J560: 188; 118; 74; 35; 179
J551: 184; 97; 76; 29; 180
J64: 174; 106; 78; 19; 179
J956: 98; 173; 232; 126; 98
J751: 99; 182; 232; 126; 98
J899: 181; 93; 81; 27; 185
key -> tag
188 -> J539
99 -> J514
98 -> J468
93 -> J264
174 -> J322
184 -> J965
181 -> J829
join J899 1: 
J829
q: 181; 93; 81; 27; 185
J899
size: 174; 106; 78; 19; 179
5
q: 93; 81; 27; 185
J899
loc: 35
J560, 4

J676: 120; 165; 95; 130; 125; 128; 27
J127: 120; 165; 95; 130; 118; 128; 27
J879: 125; 121; 120; 120; 120; 48; 111
J64: 127; 168; 126; 126; 115; 123; 137
J751: 125; 121; 120; 120; 120; 48; 116
J899: 130; 110; 134; 127; 134; 124; 135
Table of tags by key:
117 -> J479
115 -> J44
116 -> J413
125 -> J746
27 -> J388
join J751 7: 
J413
q: 125; 121; 120; 120; 120; 48; 116
J751
q: 125; 121; 120; 120; 120; 48; 111
J879
size: 125; 121; 120; 120
4

J676: 78; 135; 135; 100; 158; 140; 148; 185; 136; 209; 149; 150
J751: 78; 106; 135; 100; 158; 140; 148; 185; 136; 209; 149; 150
J914: 107; 113; 142; 125; 191; 159; 148; 136; 192; 157; 140; 61
J899: 96; 152; 109; 125; 191; 159; 148; 159; 97; 129; 66; 150
q: 96; 152; 109; 125; 191; 159; 148; 159; 97; 129; 66; 150
J899
q: 191; 159; 148; 159
J899
q: 107; 113; 142; 125; 191; 159; 148; 136; 192; 157; 140; 61
J914
q: 78; 135; 135; 100; 158; 140; 148; 185; 136; 209; 149; 150
J676

J560: 133; 135; 227; 230; 133; 123; 231; 220; 223; 227; 222; 121; 230; 216; 123; 221; 227; 225; 227; 218; 128; 219; 130; 132; 217; 220; 220
J879: 133; 135; 227; 230; 133; 123; 231; 220; 223; 227; 222; 121; 230; 216; 123; 221; 125; 225; 227; 218; 128; 219; 130; 132; 217; 220; 220
J899: 221; 129; 129; 134; 225; 219; 224; 125; 220; 224; 127; 127; 222; 116; 120; 212; 127; 227; 124; 132; 229; 228; 128; 125; 123; 136; 231
J551: 121; 128; 129; 216; 128; 119; 225; 223; 223; 229; 234; 215; 226; 123; 224; 224; 129; 229; 221; 127; 129; 223; 128; 131; 228; 221; 230
J127: 129; 123; 129; 123; 226; 216; 232; 129; 217; 221; 135; 125; 227; 216; 121; 139; 119; 227; 139; 221; 220; 226; 133; 220; 134; 219; 228
J914: 229; 128; 219; 219; 123; 131; 125; 132; 218; 121; 222; 218; 228; 126; 144; 122; 122; 214; 226; 224; 129; 132; 128; 223; 220; 220; 230
J64: 221; 129; 129; 134; 128; 219; 224; 125; 220; 224; 127; 127; 222; 116; 120; 212; 127; 227; 224; 132; 229; 228; 128; 125; 123; 133; 231
q: 221; 129; 129; 134; 128; 219; 224; 125; 220; 224; 127; 127; 222; 116; 120; 212; 127; 227; 224; 132; 229; 228; 128; 125; 123; 133; 231
J64
q: 229; 128; 219; 219; 123; 131; 125; 132; 218; 121; 222; 218; 228; 126; 144; 122; 122; 214; 226; 224; 129; 132; 128; 223; 220; 220; 230
J914
q: 133; 135; 227; 230; 133; 123; 231; 220; 223; 227; 222; 121; 230; 216; 123; 221; 227; 225; 227; 218; 128; 219; 130; 132; 217; 220; 220
J560

J551: 121; 70; 116; 125; 169; 70
J127: 148; 176; 120; 183; 93; 149
J879: 106; 146; 57; 152; 138; 133
J676: 69; 134; 162; 118; 58; 118
J64: 71; 143; 65; 161; 160; 133
J98: 140; 75; 138; 62; 74; 83
J899: 130; 122; 70; 116; 125; 118
J914: 190; 143; 55; 132; 35; 124
q: 122; 70; 116; 125
J899
loc: 57
J879, 3
size: 148; 176; 120; 183; 93; 149
6
loc: 75
J98, 2
Table of tags by key:
106 -> J183
69 -> J595
105 -> J173
148 -> J579
join J879 1: 
J183
size: 140; 75; 138; 62; 74; 83
6
q: 106; 146; 57; 152; 138; 133
J879

J956: 78; 78; 150; 138; 119; 182; 83; 125; 123; 109; 172; 109; 87; 186; 64; 122; 146; 161; 147; 115; 129; 125; 143; 97; 99; 79; 94; 159; 99; 68; 126; 140; 110; 126; 145; 79; 165; 110; 111; 178; 122; 147; 125; 184; 111; 162; 107; 99; 139; 156; 141; 135; 100; 122
J929: 123; 138; 185; 133; 123; 130; 76; 107; 102; 104; 174; 119; 137; 159; 61; 141; 144; 147; 151; 77; 146; 108; 115; 102; 78; 103; 121; 159; 127; 86; 166; 188; 116; 163; 109; 146; 140; 90; 124; 165; 117; 106; 132; 184; 128; 140; 59; 138; 151; 143; 115; 96; 121; 113
J914: 80; 89; 159; 143; 127; 170; 109; 109; 140; 125; 174; 119; 102; 111; 112; 140; 196; 177; 106; 96; 158; 115; 164; 143; 46; 117; 97; 162; 131; 74; 121; 151; 154; 154; 172; 130; 155; 185; 139; 168; 95; 93; 160; 173; 122; 90; 80; 85; 132; 121; 98; 125; 160; 104
J127: 121; 104; 218; 141; 85; 147; 77; 122; 121; 101; 164; 113; 124; 140; 102; 135; 169; 168; 139; 121; 120; 152; 152; 95; 96; 137; 80; 173; 143; 91; 133; 140; 98; 146; 106; 111; 121; 115; 133; 198; 129; 99; 145; 205; 101; 100; 107; 105; 147; 142; 108; 160; 110; 135
J560: 114; 96; 173; 70; 126; 192; 63; 62; 139; 82; 161; 131; 99; 131; 58; 113; 157; 134; 136; 92; 142; 112; 159; 95; 93; 113; 117; 157; 150; 152; 110; 157; 142; 135; 148; 114; 119; 127; 85; 162; 130; 90; 143; 186; 129; 146; 150; 115; 133; 141; 105; 159; 126; 138
J899: 80; 89; 159; 143; 127; 170; 109; 109; 140; 125; 174; 119; 102; 111; 112; 140; 196; 177; 106; 96; 158; 115; 164; 143; 46; 117; 97; 162; 131; 74; 121; 151; 154; 154; 142; 118; 143; 129; 145; 154; 150; 110; 136; 132; 134; 101; 60; 68; 148; 138; 114; 116; 134; 122
q: 78; 78; 150; 138; 119; 182; 83; 125; 123; 109; 172; 109; 87; 186; 64; 122; 146; 161; 147; 115; 129; 125; 143; 97; 99; 79; 94; 159; 99; 68; 126; 140; 110; 126; 145; 79; 165; 110; 111; 178; 122; 147; 125; 184; 111; 162; 107; 99; 139; 156; 141; 135; 100; 122
J956
size: 80; 89; 159; 143; 127; 170; 109; 109; 140; 125; 174; 119; 102; 111; 112; 140; 196; 177; 106; 96; 158
21

J127: 132; 92; 181; 163; 148; 112; 108
J676: 102; 83; 56; 122; 153; 110; 114
J98: 149; 230; 70; 57; 107; 120; 178
J879: 128; 204; 181; 136; 103; 119; 170
J751: 147; 133; 111; 147; 134; 136; 144
J929: 114; 119; 135; 145; 113; 94; 119
J899: 103; 78; 156; 153; 112; 106; 101
J956: 127; 88; 153; 132; 147; 181; 155
J64: 154; 112; 89; 134; 165; 105; 166
J914: 120; 91; 168; 148; 120; 165; 122
J551: 154; 97; 139; 75; 125; 116; 107
J560: 153; 117; 165; 142; 128; 137; 126
size: 120; 91
2
key -> tag
165 -> J643
121 -> J709
120 -> J233
166 -> J819
116 -> J297
117 -> J966
join J551 6: 
J297
size: 114; 119; 135
3

J929: 94; 126; 135; 186; 27; 77
J127: 162; 106; 41; 164; 137; 178
J676: 138; 135; 186; 126; 51; 46
J879: 103; 138; 63; 127; 157; 190
J914: 140; 78; 224; 85; 86; 64
J956: 190; 47; 41; 182; 174; 55
q: 140; 78
J914
loc: 224
J914, 3
q: 135; 186; 126
J676
loc: 174
J956, 5
q: 162; 106
J127

J879: 110; 157; 152; 162; 129; 110; 79; 43
J929: 114; 112; 215; 85; 163; 122; 215; 64
J914: 187; 110; 157; 152; 162; 128; 110; 79
q: 110; 157; 152; 162; 128; 110; 79
J914
q: 187; 110; 157; 152; 162; 128; 110
J914
size: 110; 157; 152; 162; 129; 110; 79; 43
8

J929: 189; 54; 198; 126; 117; 57; 164; 45; 224; 186
J914: 129; 108; 172; 141; 124; 165; 156; 148; 97; 117
J127: 143; 105; 147; 154; 77; 57; 206; 49; 107; 169
J98: 166; 94; 153; 130; 101; 187; 59; 145; 176; 117
tags:
123 -> J683
156 -> J543
125 -> J535
157 -> J155
124 -> J477
101 -> J680
join J914 5: 
J477
loc: 153
J98, 3
loc: 129
J914, 1
q: 166; 94; 153; 130; 101; 187; 59; 145; 176; 117
J98
q: 54; 198; 126; 117; 57; 164; 45
J929

J879: 134; 217; 201; 132
J956: 129; 128; 131; 197
J676: 125; 132; 186; 226
J929: 129; 131; 198; 218
J98: 129; 170; 237; 146
J751: 128; 134; 212; 204
J64: 129; 169; 239; 148
J127: 128; 131; 130; 206
J560: 201; 216; 135; 128
J551: 130; 129; 151; 237
J914: 128; 128; 139; 231
J899: 131; 187; 226; 139
Table of tags by key:
129 -> J34
132 -> J837
135 -> J747
134 -> J974
133 -> J32
128 -> J638
join J879 1: 
J974
q: 129; 169; 239; 148
J64
q: 187; 226
J899
q: 128; 128; 139; 231
J914

J914: 136; 122; 140; 139; 83; 149; 129; 155; 135; 119; 130; 108; 136; 140; 105; 146; 176; 143; 102; 156; 142; 156; 123; 106; 141; 105; 124; 131; 158; 126
J956: 136; 127; 122; 125; 119; 124; 142; 147; 130; 118; 132; 128; 127; 138; 121; 154; 136; 138; 126; 135; 128; 149; 132; 122; 123; 120; 138; 118; 154; 129
J64: 135; 129; 118; 116; 132; 116; 142; 139; 120; 124; 132; 139; 118; 137; 129; 153; 119; 130; 134; 124; 118; 142; 144; 131; 119; 129; 145; 111; 147; 132
J929: 117; 124; 177; 155; 60; 198; 82; 143; 96; 161; 119; 112; 124; 119; 102; 102; 210; 108; 74; 166; 149; 116; 138; 87; 183; 97; 90; 136; 91; 134
J676: 132; 121; 151; 150; 66; 173; 115; 156; 129; 128; 127; 107; 136; 134; 106; 132; 194; 138; 90; 168; 152; 149; 123; 93; 157; 100; 110; 136; 143; 127
J879: 135; 124; 131; 135; 97; 140; 137; 155; 137; 117; 131; 116; 135; 139; 111; 150; 160; 142; 115; 153; 137; 154; 124; 107; 133; 108; 130; 127; 158; 127
J560: 114; 128; 157; 137; 103; 167; 91; 121; 102; 161; 120; 124; 120; 115; 125; 100; 164; 107; 99; 140; 136; 103; 140; 116; 166; 117; 98; 134; 79; 134
size: 135; 129; 118
3
size: 136; 127; 122; 125
4
key -> tag
101 -> J803
130 -> J25
103 -> J523
102 -> J407
135 -> J960
join J560 9: 
J407
q: 132; 121; 151; 150; 66; 173; 115; 156; 129; 128; 127; 107; 136; 134; 106; 132; 194; 138; 90; 168; 152; 149; 123; 93; 157; 100; 110; 136; 143; 127
J676
q: 114; 128; 157; 137; 103; 167; 91; 121; 102; 161; 120; 124; 120; 115; 125; 100; 164; 107; 99; 140; 136; 103; 140; 116; 166; 117; 98; 134; 79; 134
J560
loc: 114
J560, 1

J914: 40; 128; 133; 200; 97; 125; 139; 109
J676: 111; 139; 71; 80; 205; 75; 108; 172
J551: 142; 119; 164; 69; 166; 177; 174; 71
J929: 52; 176; 96; 93; 144; 99; 126; 199
J899: 150; 128; 133; 200; 97; 125; 152; 109
J560: 150; 131; 133; 200; 97; 125; 139; 109
J751: 110; 90; 148; 112; 132; 128; 242; 147
loc: 177
J551, 6
loc: 132
J751, 5
loc: 147
J751, 8
size: 111; 139; 71
3

J879: 109; 120; 155; 113; 119; 64; 146; 167; 139; 127; 160; 121; 119; 102; 116; 192; 157; 114; 71; 86; 136
J64: 125; 147; 107; 98; 110; 156; 99; 130; 95; 182; 128; 105; 181; 147; 144; 73; 112; 172; 167; 152; 149
J751: 115; 125; 148; 178; 157; 104; 84; 145; 151; 116; 139; 123; 158; 90; 126; 212; 150; 103; 135; 158; 128
size: 115; 125; 148; 178; 157; 104; 84
7
size: 115; 125; 148; 178
4

J551: 165; 158; 120; 154
J127: 106; 118; 121; 142
J914: 126; 150; 112; 123
J676: 158; 191; 167; 170
J98: 88; 147; 158; 124
J956: 135; 100; 143; 145
J899: 61; 161; 167; 76
J879: 162; 58; 130; 132
J560: 137; 138; 47; 90
J751: 82; 154; 128; 17
key -> tag
100 -> J250
118 -> J558
119 -> J361
58 -> J324
158 -> J455
106 -> J524
157 -> J500
154 -> J895
join J127 2: 
J558
loc: 82
J751, 1

J560: 112; 104; 82; 97; 133; 155; 126; 99; 128; 122; 104; 126; 77; 70; 141; 151; 185; 166; 169; 141; 142; 99; 143; 137; 111; 121; 163; 119; 90; 96; 89; 114; 91; 97; 131; 209; 131; 101; 167; 110; 93; 74; 159; 122; 138; 132; 121; 126
J98: 90; 127; 155; 172; 154; 89; 144; 136; 87; 109; 119; 117; 104; 122; 120; 119; 92; 78; 140; 162; 124; 202; 168; 139; 181; 169; 99; 140; 115; 142; 66; 169; 84; 167; 121; 163; 100; 135; 105; 71; 122; 84; 134; 99; 150; 138; 100; 129
J551: 154; 133; 162; 100; 160; 99; 130; 132; 188; 49; 118; 83; 159; 145; 85; 140; 88; 183; 151; 194; 117; 127; 126; 101; 148; 195; 83; 138; 92; 201; 84; 102; 92; 99; 111; 128; 103; 166; 97; 163; 173; 137; 152; 181; 133; 145; 90; 116
J899: 112; 73; 127; 101; 148; 153; 87; 114; 126; 155; 175; 141; 105; 172; 104; 110; 154; 114; 133; 140; 131; 124; 123; 147; 131; 127; 192; 106; 144; 141; 136; 131; 120; 132; 132; 144; 116; 88; 106; 91; 91; 90; 168; 121; 121; 139; 135; 123
J914: 126; 78; 135; 118; 141; 116; 143; 80; 107; 89; 94; 111; 118; 84; 154; 158; 114; 94; 115; 114; 115; 163; 145; 178; 182; 130; 147; 116; 178; 123; 157; 112; 120; 178; 130; 149; 147; 135; 177; 91; 90; 106; 183; 158; 120; 118; 130; 102
J879: 161; 109; 78; 154; 71; 189; 76; 152; 64; 129; 150; 140; 202; 153; 141; 109; 96; 144; 189; 204; 199; 198; 192; 106; 159; 133; 139; 107; 156; 178; 136; 128; 138; 68; 47; 112; 145; 46; 39; 167; 141; 120; 185; 147; 47; 179; 132; 129
J929: 139; 152; 52; 103; 75; 121; 113; 145; 76; 86; 137; 106; 208; 153; 148; 180; 179; 59; 158; 170; 69; 121; 168; 170; 155; 235; 189; 151; 148; 69; 122; 128; 174; 231; 115; 34; 129; 129; 157; 159; 136; 168; 88; 14; 105; 109; 133; 87
J956: 140; 138; 151; 153; 141; 107; 149; 128; 125; 162; 155; 147; 149; 110; 148; 157; 158; 68; 139; 136; 127; 143; 150; 78; 162; 104; 98; 138; 142; 130; 146; 185; 99; 123; 103; 175; 139; 94; 93; 159; 192; 132; 103; 101; 139; 125; 98; 90
key -> tag
139 -> J850
145 -> J198
118 -> J8
109 -> J78
179 -> J279
88 -> J7
join J929 46: 
J78
q: 92; 99; 111; 128
J551
q: 90; 127; 155; 172; 154; 89; 144; 136; 87; 109; 119; 117; 104; 122; 120; 119; 92; 78; 140; 162; 124; 202; 168; 139; 181; 169; 99; 140; 115; 142; 66; 169; 84; 167; 121; 163; 100; 135; 105; 71; 122; 84; 134; 99; 150; 138; 100; 129
J98
q: 112; 104; 82; 97; 133; 155; 126; 99; 128; 122; 104; 126; 77; 70; 141; 151; 185; 166; 169; 141; 142; 99; 143; 137; 111; 121; 163; 119; 90; 96; 89; 114; 91; 97; 131; 209; 131; 101; 167; 110; 93; 74; 159; 122; 138; 132; 121; 126
J560
q: 126; 78; 135; 118; 141; 116; 143; 80; 107; 89; 94; 111; 118; 84; 154; 158; 114; 94; 115; 114; 115; 163; 145; 178; 182; 130; 147; 116; 178; 123; 157; 112; 120; 178; 130; 149; 147; 135; 177; 91; 90; 106; 183; 158; 120; 118; 130; 102
J914
loc: 14
J929, 44

J899: 90; 155; 110; 68; 103
J127: 184; 116; 199; 111; 128
J98: 105; 79; 126; 129; 106
J914: 111; 87; 195; 160; 128
J929: 100; 104; 139; 112; 128
J551: 67; 87; 118; 121; 155
J64: 88; 90; 165; 95; 124
J751: 145; 148; 114; 26; 88
J676: 164; 124; 242; 156; 167
loc: 112
J929, 4
tags:
195 -> J980
112 -> J88
160 -> J454
161 -> J298
159 -> J306
join J914 4: 
J454
q: 90; 165; 95
J64
q: 164; 124; 242; 156; 167
J676
loc: 68
J899, 4

J560: 121; 105; 125; 38; 140; 179; 124; 76; 119; 69; 124; 103; 87; 114; 123; 163; 112; 123; 107; 90; 116; 138; 131; 123; 127; 108; 121; 82; 126; 105; 114; 114; 128; 145
J956: 121; 105; 125; 38; 140; 179; 123; 79; 119; 70; 124; 103; 89; 114; 123; 163; 112; 123; 107; 90; 116; 138; 131; 123; 127; 108; 120; 82; 126; 105; 114; 115; 128; 140
J64: 119; 70; 124; 103; 89; 114; 123; 163; 111; 123; 124; 103; 89; 114; 123; 163; 112; 123; 107; 90; 116; 138; 131; 123; 127; 108; 120; 82; 126; 105; 114; 114; 128; 142
loc: 115
J956, 32
q: 119; 70; 124; 103; 89; 114; 123; 163; 112; 123
J956

J929: 150; 125; 158; 137; 176; 111; 115; 120; 145; 137; 124; 172; 19; 103; 111; 115; 139; 157; 152; 109; 73; 98; 134; 92; 98; 195; 167; 111; 104; 173; 111
J676: 150; 125; 158; 137; 176; 111; 115; 120; 145; 137; 124; 135; 137; 103; 111; 115; 139; 157; 152; 109; 73; 98; 134; 92; 98; 195; 167; 111; 104; 173; 111
J560: 122; 117; 106; 117; 160; 137; 134; 174; 87; 143; 134; 150; 64; 117; 166; 112; 135; 100; 84; 149; 91; 181; 78; 40; 83; 135; 96; 84; 52; 142; 141
size: 150; 125; 158; 137; 176; 111; 115; 120; 145; 137; 124; 135; 137; 103; 111; 115; 139; 157; 152; 109; 73; 98; 134; 92; 98; 195; 167; 111; 104; 173; 111
31
loc: 143
J560, 10

